Look-ups in named tables: a row name and a column name give one cell, copied from the table.

Diref =
	Vodel	Gep	Basekam	Gur	Raz	Nuv	Vus	Kopu	Geni
Bida	0.178	-4.374	-1.477	-5.013	-4.131	-5.180	-4.588	-5.435	5.171
Lenaki	-3.055	4.245	-5.010	-4.701	-4.823	-4.497	-1.701	-4.232	-3.287
Kasenev	-4.998	2.758	-3.425	-5.302	-5.247	-4.982	-3.419	-1.002	-3.593
Vav	-4.791	-2.468	-4.376	-5.241	-3.585	-4.245	0.454	-1.345	-1.921
Zarufu	-4.455	-4.206	-0.559	-5.450	-5.244	0.908	-3.806	-4.285	-5.259

Gur of Vav is -5.241
Vus of Zarufu is -3.806
Vus of Kasenev is -3.419
Nuv of Bida is -5.180
Geni of Kasenev is -3.593
Gep of Zarufu is -4.206
Gep of Bida is -4.374
Raz of Kasenev is -5.247
Basekam of Zarufu is -0.559
Gur of Bida is -5.013
Vus of Vav is 0.454
Nuv of Vav is -4.245
Kopu of Lenaki is -4.232

Table Nuv
         Safedin   Mova  Fabiram   Sus  Fanozo   Bot  Pavugu
Narur       3.04  -3.91     2.42  6.22    1.88  7.46    6.54
Lepimef     2.98  -1.24     0.51  5.30    1.99  7.20    4.84
Bimo       -0.63  -5.30     2.01  3.43   -1.33  4.45   -3.19
Mabonud    -0.70  -5.29     1.51  3.08   -1.40  4.20   -3.40
Robol      -0.86  -4.87     2.04  3.18   -1.44  4.17   -3.20
Zigu       -0.74  -5.45     1.11  3.59   -1.29  4.34   -3.09
Deg         2.83  -1.49     0.86  5.50    1.96  7.05    5.13
Luvafe      3.02  -1.36     0.34  5.35    1.83  7.59    4.64

Safedin of Mabonud = -0.70
Fanozo of Deg = 1.96
Bot of Deg = 7.05
Safedin of Lepimef = 2.98
Mova of Zigu = -5.45
Pavugu of Robol = -3.20
Bot of Luvafe = 7.59
Safedin of Luvafe = 3.02
Fanozo of Robol = -1.44
Bot of Robol = 4.17
Mova of Bimo = -5.30
Safedin of Deg = 2.83
Pavugu of Narur = 6.54
Bot of Lepimef = 7.20
Fabiram of Zigu = 1.11

Table Ganu
,Tuz,Kamit,Kapen,Zama,Tiliz,Lubak
Megig,2.7,0.3,3.8,1.8,8.0,7.4
Mifi,4.2,5.5,6.8,1.0,1.5,5.4
Geba,3.7,4.2,2.2,5.0,1.0,4.9
Botiziv,3.5,1.8,6.6,0.5,6.6,4.9
Pob,3.6,6.6,4.4,3.1,1.0,4.4
Mafiku,1.4,1.9,4.4,3.5,5.4,7.5

Geba, Tiliz => 1.0
Pob, Tuz => 3.6
Mafiku, Lubak => 7.5
Botiziv, Lubak => 4.9
Megig, Tiliz => 8.0
Pob, Tiliz => 1.0
Megig, Kapen => 3.8
Botiziv, Kapen => 6.6
Mifi, Lubak => 5.4
Botiziv, Kamit => 1.8
Mifi, Kapen => 6.8
Pob, Kamit => 6.6
Botiziv, Tuz => 3.5
Geba, Lubak => 4.9
Mafiku, Zama => 3.5
Megig, Tuz => 2.7
Mifi, Tiliz => 1.5
Mifi, Tuz => 4.2
Row with the largest Kamit: Pob

Table Desokeb
|  | Dekop | Vad | Lodo | Sima | Tebi |
|---|---|---|---|---|---|
| Notose | -17 | 0 | -23 | -17 | -21 |
| Ronifel | -20 | -11 | -22 | -21 | -23 |
| Vukimi | -18 | -49 | -21 | -23 | 10 |
| Beda | -23 | -53 | -22 | -25 | -24 |
| Bal | -25 | -25 | -22 | -21 | -46 |
| Mak | -21 | 17 | -21 | -29 | -37 |
| Ril | -23 | -80 | -22 | -31 | -21 |
| Lirudab | -16 | -10 | -23 | -21 | -24 |
| Nem | -23 | -8 | -21 | -7 | -16 |
| Robad | -21 | -29 | -21 | -36 | -28 |
| Tok | -14 | -24 | -20 | 2 | 51 |

Lodo of Mak = -21
Sima of Ronifel = -21
Lodo of Tok = -20
Dekop of Vukimi = -18
Tebi of Lirudab = -24
Dekop of Lirudab = -16
Tebi of Beda = -24
Sima of Tok = 2
Vad of Nem = -8
Vad of Mak = 17
Dekop of Robad = -21
Sima of Mak = -29
Sima of Ril = -31
Sima of Robad = -36
Sima of Notose = -17
Lodo of Lirudab = -23
Tebi of Robad = -28
Dekop of Bal = -25
Dekop of Beda = -23
Tebi of Vukimi = 10

